Each row has a class, written after it, and each block has its own classes.
[ 43  23  20   7  58  28  35 -19  35  26   8  -7  28 -61 -47 -18 -53  -5
  39   0   7  39 -13   1 -23  11  57 -52   8 -57   9   7  85]
Z
[ 15 -29  41   9  35  47  -3 -27  49 -45  -6  28 -46 -53 -16 -16  18  33
  -4  39   6  32  13 -52  37  15 -18 -56 -12  27 -42 -33 -25]
Z
[ 52  18 -13 -25 -34  10 -20 -39 -25  29  24 -10 -11  37  15   7   5 -62
   5  32 -11  16  16  16 -30  45 -26 -12 -34 -42  20  38 -28]
R
[  9 -41  25   7 -45  34   1 -13  26  -3 -42  36 -47 -57 -13   7  17  11
 -19  39  12   5  24 -60  26  27 -19 -33  26  12 -84 -12 -50]
W
[ 83  18  16  13 -41   8 -18 -55  38 -23  -8 -20 -20 -28  26  14   0  30
  -4  50  23 -36  48 -66  24  50   2  -1 -23 -38 -42 -46 -60]
R
[ 35  -7 -14 -25  10 -20   3 -68 -12   3 -18  13  -9  33  15 -20 -62 -70
  27  43 -13  61 -12 -24  -6  48  -5 -19 -41 -63  -6  16 -75]
K
[ 61  30   1 -35 -37  18 -14 -54 -18   5  12  -2 -18  25  18 -12 -20 -84
  14  38 -34  31  17 -20 -14  49 -27 -41 -42 -28  30  31 -22]
Z
[ 75  25 -10 -41 -37   2 -19 -39 -10   3  -9  19   9  28   4 -24  -5 -88
  28  33  -4  42 -20 -12 -21  49 -12 -39 -53 -60 -27  37 -49]
K
[ 17  -5  18  16  65  29  60 -10  29  39 -14 -19  17 -60 -41   2 -48  -3
   9  -9  30  23  -1  -3 -10  15  57 -18  15 -41   7  17  63]
W
[ 27 -29   0 -25 -11 -11   7 -76 -14  31 -27  15 -16  23  11 -28 -60 -74
   4  51 -24  60  41 -30 -10  60  -8  -1 -33 -53  19  41 -95]
X
[  5 -33  33  10   6  41  13 -21  45 -33 -13   5 -50 -63  -8   9  14  63
 -22  36  19  31   9 -43  44  35 -21 -28 -25   6 -48 -27 -38]
C
[ 25 -14  -6 -28 -24  -9   5 -54  14  -1 -27  -4  -4  22  26 -24 -59 -81
  13  35 -20  64  18 -22  -4  74 -11 -23 -45 -31  15  34 -65]
F
[  57   26   -9  -32  -38   26  -36  -55  -25   17   13   13  -12   27
   31  -12  -31 -100   26   36  -24   24    4  -14  -23   50  -31  -28
  -33  -29   18   28  -31]
Z
[ 70  18  11   1 -43  20 -17 -46  27 -37 -12 -18 -22 -31  52  14 -22  37
  10  40  27 -33  20 -67  38  49  -8  14 -33 -18 -41 -52 -68]
C
[ 12 -29  28  11 -39   6  -3 -34  45 -43  -6 -19 -32 -17  34  21  16  71
 -45  10  12 -20  13 -76  25   4  14  31 -34 -26 -15 -18 -59]
J
[ 12 -24  21   0 -56  13  -8  -5  18   3 -24  22 -46 -66  -6  10  17  27
  -5  38   6  12  12 -41  37  31 -24 -36   4  -5 -74 -23 -37]
C
[ 29 -24 -13 -19 -19 -18   9 -59 -12  22 -15   3 -32  27  34 -24 -58 -61
  -7  48 -21  51   3 -21  -4  69 -12  -7 -42 -57   8  36 -76]
J
[ 65   5  28  -1 -35  18 -15 -49  34 -23 -21 -16 -29 -20  36   2   0  22
  -7  44  26 -35  49 -70  33  44   4  16 -16 -13 -25 -43 -86]
X
[ 30   3 -12 -20 -29  30   4 -32 -31  22  -1  -5 -15  32  26  10 -16 -73
 -11  24   4   4   9  -8 -16  47 -28  13 -16  -7  15  44 -30]
W
[ 31  -9  39  14 -32   4   1 -44  44 -39 -15 -14   2 -15   4  22  30  60
 -26   9  11 -32  53 -69  13   0   6  36 -46 -21  -8 -21 -52]
R
[  0 -59  45   6 -44   7  22 -30   0  49 -59  36 -38 -67 -14   1  24   3
 -29  40  -7   9  47 -33  21  33 -22   6  -8  36 -28  -4 -29]
X
[ 38 -25   4 -30  -9  -9  19 -73 -12  21 -26   9  -6  18  17 -29 -55 -70
  -1  50 -18  53  51 -39  -4  61 -10   9 -43 -35  14  41 -87]
X
[ 11 -29  32   9 -67  30 -11   5  43 -11 -37  18 -42 -58  -8   0  23  32
 -14  39   8  12  16 -38  20  47 -16 -57  25  -2 -71 -15 -43]
F
[ 64  18   4 -39 -67  28 -14 -12  11 -14 -18   1  10  12  13 -33  -9 -79
  15  19 -20  30  -5  -8 -29  67 -16 -42 -55 -21   0  59 -36]
F
[ 40 -16  32   6 -34   9   1 -61  49 -39  -8 -17   4 -24  17  26  17  59
 -23  15  13 -16  60 -83  14  10  11  25 -46 -21 -17 -23 -54]
R
[ 28 -30  -4 -27 -13 -16  -1 -64 -22  35 -32  23 -13  22  25 -28 -56 -72
   6  53 -16  48  30 -22 -14  58 -15   4 -38 -47  14  40 -92]
X
[ 40  -6  24  -6 -46   4  10 -48  48 -51 -21 -14  -2 -28  28  25   2  72
 -13  13   9 -17  24 -90  20   7   1  29 -57 -19  -8 -32 -55]
C
[ 37  17   8   8  47  13  59 -15  26  40 -16 -14  36 -75 -34  -2 -70  18
  33   1  13  34 -23  19 -23  24  46 -18 -14 -54  10   7  79]
C
[ 77 -15  18  13  20  29  27 -72  20  -4  17   0 -37 -27  18   7   1  11
 -32  70  24 -17  72 -79  32  57 -15  69 -27  18 -43 -16 -57]
R
[ -3 -46  33  16   4  57   0  -7  58 -45 -13   6 -43 -51   2   0  30  60
 -29  38  29  27  17 -37  33  43 -20 -46   8  34 -54 -23 -43]
F
[ 64 -26  24   5   1  48  23 -45  25 -33   7 -12 -37 -18  44  -7  -1  29
 -34  59  26 -15  44 -82  31  68 -11  61 -27  38 -26  -8 -66]
F
[ 44  14  -4 -34 -46  28   6 -19 -10   1   2 -17 -15  35  32  -6  -9 -59
  -7  33 -15  17   1  -2 -26  70 -34 -19 -29  -4  31  43 -32]
F
[ -6 -51  40  18  10  49  23 -24  46 -19  -2  -2 -75 -51  -8   2  28  44
 -58  35  14  34  18 -47  46  42 -14 -26  -7  11 -43  -9 -44]
J
[ 67   0  13  -1 -20  31  -3 -40  34 -24 -18 -15 -28 -25  48  15  -9   7
  -9  35  44 -46  30 -91  35  42   4  16 -12  -2 -40 -37 -64]
W
[ 32  -6  14  13  38  38  41   6  42  26  -9 -10  31 -64 -45  -5 -11  10
   3 -12  47   7  -5 -37 -12  12  51 -51  23 -43 -17  13  47]
W
[ 43 -26  30  35  52  39  37 -34  16  53   9 -17   0 -69 -48 -17 -16  41
 -21  28  33  19  34 -33 -16  37  54 -31  17 -74  19  20   8]
X
[ 50 -15  19  44  56  31  31 -33   8  66  21 -19   4 -75 -49  -4 -15  34
 -13  31  31  16  32 -11 -27  40  47 -52  10 -91  11  18  33]
R
[ -8 -54  45  10  22  44  23 -32  54 -34 -17  14 -45 -52 -23   0  30  52
 -47  38  17  38  41 -55  36  22 -14 -13  -7  28 -38  -7 -48]
X
[  74  -16   19    9   42   35   45  -77   26  -39   27   -5  -36  -20
    6    0    4   21  -37   62   29    2   39 -114   43   46   -1   46
  -24   12  -43  -21  -64]
K
[ 52  27  -5 -32 -49  16 -28 -43 -28  14  21  -5 -18  32  25  -4 -14 -83
  19  30 -25  21   7 -10 -14  44 -25 -24 -32 -26  27  26 -12]
Z
[ 39  14  15   9  65   4  62 -30  25  41 -11 -10  24 -48 -56  -3 -47   2
  19  12  19  43 -23  -3 -25  18  57 -39   5 -85   3   5  54]
K
[ 15 -30  41   9  24  53  -9 -30  44 -46   9  20 -55 -59 -15  -9  20  29
 -16  43   6  43  26 -57  42  18 -14 -56 -10  14 -52 -16 -24]
Z
[ -1 -47  32  15 -53  23   7  -7  22   8 -21  24 -66 -61 -14  -8  17  25
 -42  40  -7  17  13 -49  28  39 -14 -42  22 -16 -74  -1 -55]
J
[ -6 -56  30  18  30  49  17 -22  50 -30 -18  14 -48 -55 -11  14  33  38
 -42  30  39  20  29 -63  44  19 -13 -21  -1  34 -55 -14 -37]
W
[ 37  -6  -8 -23 -36  17   2 -35 -32  32  -9  -2 -25  28  23   8  -7 -73
 -11  32  -2  10  18 -16 -11  49 -25  -2 -23 -21  15  43 -43]
W
[ 34  -4  22   7  24  30  23  -7  56  23  -3 -10  31 -61 -62 -20   3  14
   4  -9  30  22   4 -34 -17  13  53 -62  16 -59   1  10  26]
X
[ 46 -33  30  39  53  36  44 -29   2  58   6  -9  -1 -71 -53 -28 -12  45
 -25  39  27  20  39 -33 -19  40  50 -36  19 -75  20  27   4]
X
[ 25 -15  36   8 -47  13   0 -30  49 -58 -24 -26  -6 -21  31  16  14  66
 -24  10   9 -23  35 -70  17  18  12  21 -37   1   0 -19 -49]
F
[ -1 -36  31   3 -53  22  -4   8  43 -19 -37  19 -43 -60  -7  -2  21  29
 -19  40   7  20  20 -44  28  42 -19 -59  24  10 -76 -13 -42]
F
[ 63 -33  22  20   7  40  35 -62  13  -6  15  -8 -59 -25  34 -12  -8  18
 -51  61  20 -19  42 -90  42  71  -6  70 -23  17 -34 -10 -76]
J
[  1 -48  31  21  31  65  15 -19  38 -37 -13  15 -48 -51  -7   3  15  40
 -28  35  35  21  27 -46  43  28 -13 -15   6  40 -67 -13 -42]
W
[ 61  25  -7 -43 -55  16  -2 -18 -10   1  -9   7   2   6  14 -15 -21 -62
  16  26 -17  26 -18 -11 -18  55 -32 -22 -61 -36  -5  46 -30]
C
[ 35 -29  13  48  62  52  32 -26  10  48   9  -8  -1 -75 -43  -4 -15  28
 -23  22  47   7  22 -40 -18  30  49 -44  27 -71   2  26  19]
W
[  72  -12   23    5   36   35   39  -62    5  -21   21   -1  -39  -15
   20   -1    0   15  -31   63   30  -15   33 -100   38   47   -5   60
  -18    9  -44  -19  -68]
K
[ 62 -24  24  13   8  54  17 -57  36 -42  11 -15 -37 -29  39  -7  -5  18
 -35  53  22 -14  52 -94  37  68  -8  48 -27  44 -24 -13 -71]
F
[ -4 -51  44  13  14  51  13 -21  47 -31 -12  11 -47 -55 -16  -5  25  52
 -38  41  27  28  36 -51  44  30 -11  -9   4  27 -54 -15 -50]
X
[ 29 -25 -12 -24 -11  -9  23 -62 -23  25 -39  18 -11  22  23 -13 -64 -78
   4  48 -11  48  31 -33  -9  57 -16  -3 -29 -39  -1  42 -74]
W
[ 70  -2  24   3 -33  19   4 -54  29 -19 -18 -16 -20 -31  35   2  -8  27
 -21  52  28 -31  54 -85  29  51   4  22 -17 -12 -27 -29 -70]
X

A new block, with new classes.
[ -3 -11   0 -61 -20  13  -2 -12   3  -4  13  62  10 -16 -21  -4  25  58
  41 -25 -34 -30 -22 -49  -7   1  -6  35 -20  37  -8 -15  12]
P
[-37  64   7  -6  -3  -6  14  12  -4  52 -20  14 -10   9  15  47 -15   4
  30 -13   3 -10 -55  13  11 -20  25  26  11  14 -17  26  21]
U
[-56 -62 -11  43   2 -38  19  51  45 -34  22 -49 -18  25  16  35  -2 -27
 -14  31  -1  57  22 -16  24   2 -14 -79  26  12 -16  29 -10]
L
[ -3   6  30  19  -2 -22  12  51  33  -7  46   4  25  -1  -1  -2 -19  -7
   6  26  -7 -11  34 -13  13   3 -14  -6  19  24  25 -28  -8]
N
[-11  15   8  25   3 -21 -14  29 -13   8   6  34 -11   9  16  22 -20 -29
  11 -12  22 -29 -21 -13   9  -1 -11  -2  22  -8 -13  13  19]
E
[ -2  -6  23 -55  23  10  -3  -7  -3  -9  21  46  20  -1  21 -18  39  29
  10  11 -29 -28 -20 -11   8   9   1   8  -9  39 -27  -4 -15]
M
[-45  49  17  28 -10 -48 -30  41   5 -21 -26  11  15 -19   8  44  -5   2
  10  36  -2   8   3  27  15 -42   4  11  -6   9 -15  10   9]
L
[-25 -62 -23  46 -15 -25   3  16  20 -16  -6 -13   4  10  -2  37  -8   6
 -30   0 -22   7 -18 -44 -26  25   6 -51   6   7 -35  43 -45]
E
[-15   3  20   5   8 -22  11  54 -26  -6  21  48   9   5 -10  47 -33  -3
 -10  15 -28 -27  -8   1   7  21  -4  -9  18  25  16   3 -17]
E
[-30  14  -4  18   2 -14 -20  10  -1  -5  43   4  19   2  15 -13  31 -28
 -49  81   5  -2  -7  -4 -22 -12  11  12   9  36   0  23  22]
M
[-18  33 -29  48  10   2 -20  48 -30 -31  39 -10 -10 -20   8 -20   5 -34
 -63  50 -25   7 -28 -19 -10 -12  10   0  11   8  14  10 -11]
V
[-35  14   2 -18  25   6  18  14  25 -31   6  22  19 -13  -3 -26  40  38
  -5 -22 -48 -30 -41 -20  10   8  -2  14   5  74  -2 -14   2]
U
[-27  48   8  18   5  -3 -50  26 -20 -43  39  21  12 -17  24  26  10   4
 -44  62  -8 -40 -42  -5 -31 -11  12   8 -11  12 -34  38 -25]
E
[ -6   6 -12  -9 -17 -10 -17  10 -29  79   1  44 -38  14 -24  44 -50 -10
  16 -31  17 -23 -15 -11 -11 -17  23  10  16 -18 -54  29  24]
E
[ 60   7  36 -38   2  -2 -21  -3  58 -19 -20 -34 -18  17  33   7  -4 -24
  33 -10  19 -30 -18 -31   0   6 -12 -26 -46 -35 -10 -24 -13]
N
[ 57 -42  37  11   6 -29  24  16   7  14 -17 -26 -36  16  17 -29 -11 -39
  79 -29  20  29  13 -99 -11  -5 -18  -4  -7 -15  -8 -34  40]
B
[ -4  -4   6 -20  32   9  -9 -14   7 -35   4   7  21  26  28 -19  42  14
  -2  10 -32 -23 -19 -30   1  10  -2 -11 -26  30  -5  -1 -26]
M
[-53 -20  -3  18 -20 -19   9  37  62 -51  47 -33   3  19  28  10  -7 -14
 -40  13  -9  26 -23 -38   2   3  -4 -85  10  45  -6  34   4]
U
[ -7 -27  15 -31   8  14  32  31  29 -19  26  60  16  -2  -4 -20  60  25
  40 -29 -41 -51 -42 -47  24  12 -19   5  -4  42 -13 -36  -3]
B
[-17 -22 -32  60 -71 -45  -5  30  13  46  10 -10 -33  -4 -23  21 -60 -64
   2  14  28  41   8 -33   1 -31  11 -47  16 -15 -29  58  47]
Y
[ 23  36 -11  43  16 -31 -21  54 -34 -10   5  20  17  -8  39 -35 -33 -31
 -33  -5 -23 -21  28  20   9 -33  -9 -11  20 -22  32 -43 -12]
H
[-16  -2  24 -74 -15  -7  14 -35   0 -17  -3  34  26  17   3   0  32  65
  -4 -41 -45 -37 -34 -14  -4  25  -7  -7  19  25  -9 -11  14]
T
[ 15  67  27   9 -19  -4 -16  45 -30  -6  15  17  34 -58  55 -25  -3   0
 -14  49  -8   6 -24  13  18 -39  -2   4   6 -23  -7  -5 -21]
H
[ 47 -15  20 -21  13  16   0 -26  12  35  12 -22 -17  26  15 -11  10 -10
  24 -17  46  -6   7 -61 -14   5  -9   9  -3  -6 -43 -26  21]
T
[-10  14  11  50  95 -16  30  -3  -6 -52 -44 -33   2  48   6 -29  -2 -24
  26 -32 -13   6  41  27  29  22 -15 -27 -16  34  58 -21   6]
Y
[ -4  34  38 -31  13  -8   3  47   2 -19  28  30  -3 -20  10   4 -21   1
  -9  10 -30 -12  -5  10  12  -2   2   6   5  42  -1 -18   6]
U
[-49 -26 -12  68  15 -17  29  34  39 -23  24 -48   0  26   9  38 -13 -14
 -48  21 -39  28  22  -6   6  17   5 -32  30  24  -4  35 -42]
U
[ 18  30  30  45  -2 -41   1  22 -38  15  -3  21 -28   0  11   1 -26 -77
   6 -18  31 -23 -11 -32  20   3 -12  13  30 -37 -20   0  28]
B
[ -6   2  30 -61 -27   5   6 -33  -4 -22 -13  30   7  -1   5 -14  30  55
  15 -44 -31 -19 -30 -17 -12  23 -14   2  10   7 -19  -4  23]
T
[-31 -32 -35  27  42  13  -6  21   0 -40  17 -28 -24 -19  39 -27  27  -6
   2  -9   2  31 -58 -48   5  29  -7 -50  -2  28 -46  23 -45]
V
[  8   8  29 -58   1  24  17 -25 -14 -17   8  33   5 -15  -4 -41  21  35
  39 -24 -26 -14 -27 -15  23   2  -1  -6 -11  25 -23   5  11]
Y
[  0  -7  -2 -73  -7  -1  16 -19  -7  20 -16  52   1  -5 -24  11  14  46
  12 -30 -39 -26 -37 -23   7   9  10  15 -12  16  -9  -9   9]
P
[-25  33 -39  22  13 -22 -30  13 -26 -15  25   7   4 -10  13  10   1 -11
 -46  41 -18 -24 -38 -25   8  -3   0   3   0   4   9  16 -20]
P
[ 63 -26  33 -10   4  12  32 -12 -36  17  -4 -16  -8  31   5  -2 -29  -6
  38 -28  10  14   7 -51 -42  13  15 -12 -20 -13  10 -28 -24]
B
[ 23  16  74 -82 -55  17  17 -66  29   3 -30  23  18 -26 -51  -8  15  37
 -21 -30  -5 -27  -6  19 -21  23  18  28  -8 -11 -43   7  22]
N
[ 14 -14  24 -78 -10   6  28 -28 -13   4   3  47   3   2   2 -11  20  32
  10 -29 -33 -28 -32  12   5   6  21 -15   9  10 -31   9   8]
Y
[  1   4  11 -10  -7  18   9   6 -17 -52 -24  32  -4 -18  -2 -24  35  31
   4 -44 -59 -11 -51 -53 -15  15   9   3 -14  10 -22   0 -21]
V
[-22  29   9 -56   1  25  -2 -18   6 -14   3  16  -8 -36  -2 -34  25  36
 -15 -27 -42 -17 -40  16  23   2   0  24  16  20 -29  12  15]
U
[-33   6 -17 -27 -42  -7 -30   3  -1 -23  26  16   7 -23  -4  27   8  12
 -50  30 -33  -2 -50  -1 -24  -3  20  -8   2  17 -28  38 -10]
V
[-23   7   5  31  26  -2  11  22 -10 -17  21  -4  -5 -19   2 -10 -10  -2
 -12   3 -17   8   0 -15 -12  18   0  18  20  52 -10   4 -12]
U
[  0 -40 -58 -23  -9  16 -43 -28  -4  27  15   0  -8   4 -27  23 -36  -2
  30 -25  26 -28 -36 -36  -5  26 -27  -4 -18  30   5  11 -13]
E
[ -4  10  22 -21 -23 -26  17  41 -34  25  -4  42 -27  16   7  44 -33 -27
  21 -20  20  -7 -23   2  16 -10   8 -21  24  -9  -6  -4  20]
L
[ 32 -36   4 -73 -29  13  17   7 -22  35  32  41   1  -9 -60  33 -51  -9
 -19  -5 -15   1  15  23  -8  27   6  12   8  35  36 -31   5]
V
[  -5   -3   36 -114  -28    6  -43  -22  112   18   26   16   20   15
  -25   69  -17   25   58    2   37  -44   19   44    7   -2  -13   -2
  -60   47  -25  -17   21]
N
[ 41 -16   2   5  47  -5  -2   0  15  20   4 -29 -14  40  16  -4   1 -39
  33 -12  25 -18   9 -38   6  -5  -8  -2 -21  -5  -2 -39  -1]
B
[ 22 -11   7   1  27  -5  -2 -18  55  17 -30 -36   3  59  25  20  26   2
  56 -23  31 -12  12 -48 -18  -5 -13   7 -28  10  -7 -36  25]
T
[  6 -46  17 -50   5  -3  12 -21  -7   3  14  36   6   8  25 -23  35  21
  17 -10 -23 -12 -19 -38  -5  22  -1  -1  15  26 -35   5  -6]
M
[-36  21 -11 -38  23   7  -8  13 -51  16  66  20 -52   1  20 -25  -9 -27
 -16  -8   2   5 -21  24  24   0  -1   2  64  -5 -19  20  43]
V
[ 19 -10  13  22  45  -3   4  19  51  10  17 -52 -34  38  33  -2   5 -32
  13   0  15   8  23 -59  -7 -24   9   1  -3  11 -41 -10  11]
U
[-27 -14   3 -24 -16 -11  11  31  -4  -4  26  38   6  -1 -28  16 -31   7
  -5 -18 -34  16  25  28  12   6  -4  -7  25  33  25 -11  17]
V
[-40  15 -14 -50 -11 -10 -12  -9 -11  44   2  38  10  -1  21  19   5   6
  32  21   9  -2 -46  44  15   0   1   7   7  28   6  24  30]
M
[ 23  -9  15 -79  24 -26  -4 -22  50  13 -24 -23   5  13  11  -4  -8   5
  18 -25  16 -21 -28  14  25  19  -8 -39 -17  10   7 -32   7]
N
[-35  70 -11  23 -40 -49 -44  37 -20  -9 -28  14 -24   2 -18  62 -77 -50
 -25   4 -22 -14   1  61  28   6 -31  -9   7 -33  52  15  39]
T
[-16   5  12   7   2 -33  16  53 -33  -8 -22  21 -16 -11 -16  32 -22  -7
   6  10 -33   7  -9  -9  18   0   1  -5  10  14   7  -8 -10]
L
[ 25 -21  -7 -16  32 -10 -29 -14  13  -5   2 -29 -13  25  37   0  10 -49
  -8  33  16 -10 -14 -19  10  16 -14 -16 -21   0  -5   2  -8]
M
[ 15 -20   5 -31  23   1  -8   5  51  10   7 -18  -8  48  -1  46 -17 -30
  53 -12  15 -20   9  -4  33   6 -26 -20 -42   9  12 -27  -3]
B
[ 28 -14  26  -4  43  -5   0 -11  15  22 -30  -9  -4  31  -3  24 -10  -6
  33 -22  27 -13  13 -24  -1   7   0   7 -19   4 -23 -12   4]
E
[  5 -39 -20  14 -33   1  13  27 -16 -10  23  21 -22  -3  -7  -6 -14 -25
  -1 -30 -27   9 -10 -39  -5  19 -13  -4  34  -3  18  -2   0]
V
[ 36 -28 -13 -35  19  37  35 -56   4  55   6 -35   0  24 -13 -32  15   3
  19 -30  25 -22 -14  -8  -6  35  -5  25  22  -3  30 -28 -10]
N
[ 45 -54  42  46   7 -57   0  -1  24   0 -28  25  34  35 -10  -1 -18   4
  38 -59  10 -20  75 -79 -34 -10  -7  24  11  19 -14 -43  22]
E
[-13  21  -7  -6 -12   0  -1  -3 -24  15  -3  19 -29  -7  -6   8 -24 -24
  29  -9  -1  -5 -18  28  28   1  -2  -4   6  -8  -9  34  21]
Y
[  7  -9  29 -49   0   6   8 -19  17 -12  -6  38  27 -16  -6 -22  41  33
  35 -28 -14 -28 -21  -2   4   5 -10  21 -13  27 -14 -28  13]
B
[-20  19   2 -29  18 -30 -11  38 -14   9  19  36 -32  -9  46 -10 -19  -1
  33 -17  14  12 -25 -11  35 -17  -6 -39  10  -7 -30   3  33]
P
[ -2  25 -11 -14   8   5   1 -10 -56  37  16  30 -40  -6 -16   7 -46 -43
   7 -25  27 -10  -5  14  54  29 -27  21  31 -24  17   7  21]
P
[-11  -2   7   6 -35 -27  -3  16  11  45  18  -1 -31  14   2  16 -30 -36
  12  -5  39  18  19 -11   3  -8 -17  -9  39 -16 -19   6  71]
T
[ 54 -18 -10  -4  13  -5 -14 -11   2  36 -12  -3  -6   7  10 -22 -14 -44
   5 -33  42 -27   3 -45 -10  -5 -10   3 -14   2 -23 -38   5]
H
[-37  22   8 -23   0 -17 -21   4 -16  26  18  19 -25  19  30  16 -19 -25
  13  16  14  10  -9  22  20  -8   2 -18  12  -3 -29  41  30]
M
[ 46 -32   3   5  20   9 -14   4  28  -2  17 -17 -22  34  18  -6  -1 -39
  22 -33  26  -2  23 -57  -1  -8  -7  -5 -11  -9 -22 -29   1]
V
[ -7  -3 -19 -14  28   0 -12   2  22   8  21 -12  -1  46  21   9   6   7
  -5 -20   6 -25 -12 -27   6   2  -7 -41  -6  15 -15 -18  -5]
T
